Below is a small trained network, with its code and all its weights. Each question gives an input and a class and asks what happens when units are switched off, that is, made to give their printed mean instead of their output.

import numpy as np


def w(rows, s, z=0):
    codes = np.array(rows[::2]) - 128.0
    scale = np.full(codes.shape[1], s)
    scale[-1] = z or s
    return codes * scale


def norm(h):
    return h / np.sqrt((h * h).mean(-1, keepdims=True) + 1e-5)


def f(y):
    return np.maximum(y, 0)


def log_softmax(a):
    a = a - a.max(-1, keepdims=True)
    return a - np.log(np.exp(a).sum(-1, keepdims=True))


def net(x, mask):
    res = np.array(x, float).reshape(1, 3) / 4 @ E
    u = 0
    for l in range(2):
        y = f(norm(res) @ A[l][:, :-1].T + A[l][:, -1])
        res = res + np.where(mask[u : u + 11], y, B[l][:, -1]) @ B[l][:, :-1]
        u += 11
    return log_softmax(norm(res)[-1] @ U[:, :-1].T + U[:, -1])


A, B = {}, {}
E = w([
[151,202,104,71,161,208,126,67,127,102,144],'x0',
[118,220,230,160,47,97,88,109,130,107,169],'x1',
[102,148,128,107,141,153,165,246,130,143,206],'x2',
],0.012)
A[0] = w([
[121,73,146,201,41,55,151,190,140,169,85,62],'0.n1',
[193,143,122,188,108,107,121,81,179,79,45,3],'0.n2',
[36,101,85,201,123,107,1,82,175,137,69,74],'0.n3',
[116,115,53,145,166,191,165,143,126,137,132,177],'0.n4',
[77,135,216,72,107,95,175,145,153,53,217,77],'0.n5',
[137,132,172,110,108,112,130,118,105,102,147,50],'0.n6',
[153,221,202,81,153,63,52,116,88,78,149,71],'0.n7',
[18,164,96,164,153,122,131,111,106,105,104,57],'0.n8',
[160,131,162,154,179,156,103,137,116,122,144,56],'0.n9',
[193,111,159,140,109,161,59,90,91,105,96,93],'0.n10',
[133,224,70,63,102,132,100,65,133,115,137,119],'0.n11',
],0.006,0.0058)
B[0] = w([
[108,52,236,82,134,48,83,195,98,25,118,249],'0.n1',
[159,156,138,129,118,70,196,43,46,193,16,164],'0.n2',
[166,145,161,172,101,124,199,167,81,180,43,194],'0.n3',
[148,185,130,191,106,52,2,98,173,166,88,253],'0.n4',
[155,125,76,173,149,114,108,102,113,197,23,209],'0.n5',
[95,97,82,174,166,109,77,114,108,158,172,140],'0.n6',
[132,84,29,123,170,176,34,94,163,229,138,221],'0.n7',
[128,173,138,158,124,158,139,195,123,133,127,128],'0.n8',
[134,149,180,92,139,128,178,112,120,164,138,128],'0.n9',
[183,158,168,109,114,94,150,140,76,175,82,179],'0.n10',
[111,34,226,110,105,91,152,165,119,55,97,224],'0.n11',
],0.0062,0.0053)
A[1] = w([
[95,188,125,109,142,143,175,254,128,142,206,119],'1.n1',
[158,252,109,58,192,193,139,56,86,61,118,128],'1.n2',
[150,162,127,74,130,145,162,114,146,68,141,23],'1.n3',
[194,144,170,92,123,55,115,122,135,100,75,255],'1.n4',
[88,139,137,142,123,159,218,192,144,150,192,60],'1.n5',
[140,130,121,47,125,198,153,107,162,40,146,58],'1.n6',
[93,237,219,168,20,125,93,117,112,127,173,23],'1.n7',
[112,145,175,113,117,141,81,195,69,176,88,192],'1.n8',
[117,51,46,75,218,144,200,166,129,111,57,41],'1.n9',
[126,149,157,68,110,225,125,103,141,75,139,33],'1.n10',
[135,117,77,143,169,115,64,120,140,154,109,50],'1.n11',
],0.0092,0.0042)
B[1] = w([
[170,158,153,163,69,149,154,21,58,129,2,202],'1.n1',
[117,66,153,162,102,43,167,198,117,138,124,207],'1.n2',
[144,74,156,107,171,100,149,134,102,107,146,136],'1.n3',
[117,180,114,107,130,210,156,162,108,118,156,248],'1.n4',
[190,125,122,105,107,140,134,76,109,115,93,153],'1.n5',
[58,102,178,98,111,105,82,173,99,102,115,148],'1.n6',
[157,59,19,150,120,110,66,103,208,152,159,214],'1.n7',
[109,150,117,58,202,157,164,117,144,108,161,230],'1.n8',
[137,149,109,153,64,109,62,82,181,127,207,203],'1.n9',
[92,123,145,144,183,124,143,202,116,95,142,155],'1.n10',
[119,163,178,113,133,173,127,156,137,158,169,171],'1.n11',
],0.01,0.011)
U = w([
[159,118,48,138,89,141,23,114,220,175,189,179],'0',
[184,142,142,130,64,149,151,58,68,140,5,178],'1',
[100,45,197,117,111,60,114,228,112,79,128,181],'2',
[102,196,149,71,201,249,151,146,121,136,164,219],'3',
[88,142,101,158,179,110,175,89,126,114,159,14],'4',
[82,165,107,172,167,117,161,101,154,98,132,3],'5',
[97,159,112,163,162,124,175,111,171,107,135,17],'6',
[97,149,100,169,170,108,196,116,150,128,144,24],'7',
],0.015,0.0047)

Each question gives the input, the list of numbers given to net, and the class t.
The units are the neurons (one row each of A and B). Each row of codes is followed by its name. A weight is (code - 128) times the scale printed after its matrix; where a second scale follows, it is the last column's (A, B and U).
mask holds one flag per neuron, layer by layer. A switched-off neuron (its flag False) gives its mean, the last column of its row in B, instead of its output. The means were averaged over made-up inputs and are rounded, as every weight is.
A unit's drop is (log p(t) with every unit on - log p(t) with that unit switched off) / (log p(t) with every unit on - log p(t) with every unit switched off).
The circuit of an input: a set's keep is (log p(t) with only the set's units on - log p(t) with every unit switched off) / (log p(t) with every unit on - log p(t) with every unit switched off). Starting from the 12 units with the biggest drops (on a tie, the unit counted first), units are removed one at a time, each time the one whose removal leaves the highest keep (on an exact tie, the one counted first), for as long as the keep stays at least 0.8.
units of the circuit, in order: the units of the circuit, biggest drop first
k most important neurons: the k neurons with the biggest drops, biggest first
k most important neurons of layer l: the k neurons of layer l with the biggest drops, biggest first
drop when u is switched off: that unit's drop, to one decimal
input [-6,6,7], class 1: 2 most important neurons => (1.n1 0.n4)
input [-4,6,7], class 1: 4 most important neurons => (1.n1 0.n4 1.n9 1.n5)
input [4,3,2], class 2: 3 most important neurons => (0.n4 1.n2 0.n1)
input [-3,-1,1], class 3: most important neuron of layer 0 => (0.n11)
input [0,-8,8], class 0: 3 most important neurons => (1.n9 0.n4 0.n3)
input [0,3,2], class 3: 2 most important neurons of layer 1 => (1.n7 1.n9)
input [-3,-2,-2], class 3: units of the circuit, in order => (1.n4 1.n2 1.n1 1.n7)
input [2,-3,4], class 1: 3 most important neurons of layer 1 => (1.n1 1.n4 1.n7)
input [-7,-4,7], class 1: units of the circuit, in order => (1.n1 1.n5)
input [-1,3,1], class 3: 2 most important neurons => (0.n5 0.n7)
input [-3,3,-2], class 3: 2 most important neurons => (1.n4 1.n2)
input [0,1,0], class 3: 3 most important neurons => (1.n7 1.n11 1.n9)
input [-7,7,3], class 0: 3 most important neurons => (1.n7 1.n2 0.n11)
input [7,6,-5], class 2: 2 most important neurons => (1.n2 0.n4)
input [-2,1,-3], class 3: 3 most important neurons of layer 1 => (1.n4 1.n1 1.n8)
input [-3,3,4], class 1: 2 most important neurons => (1.n1 0.n4)
input [5,4,3], class 2: 2 most important neurons of layer 1 => (1.n2 1.n10)
input [-8,8,4], class 0: units of the circuit, in order => (1.n7)
input [7,1,6], class 2: 3 most important neurons => (1.n2 1.n10 1.n6)
input [4,3,-1], class 2: 4 most important neurons => (0.n4 1.n2 0.n1 0.n3)
input [5,-5,-5], class 0: most important neuron => (1.n9)
input [1,5,-3], class 0: 2 most important neurons of layer 1 => (1.n7 1.n1)
input [-8,8,-6], class 0: 2 most important neurons of layer 0 => (0.n11 0.n7)
input [8,5,-7], class 2: 3 most important neurons of layer 1 => (1.n2 1.n1 1.n10)
input [-2,-2,5], class 1: drop when 1.n1 is switched off => 0.9
input [4,-2,0], class 2: drop when 0.n5 is switched off => 0.2
input [5,8,6], class 0: drop when 1.n7 is switched off => 2.8
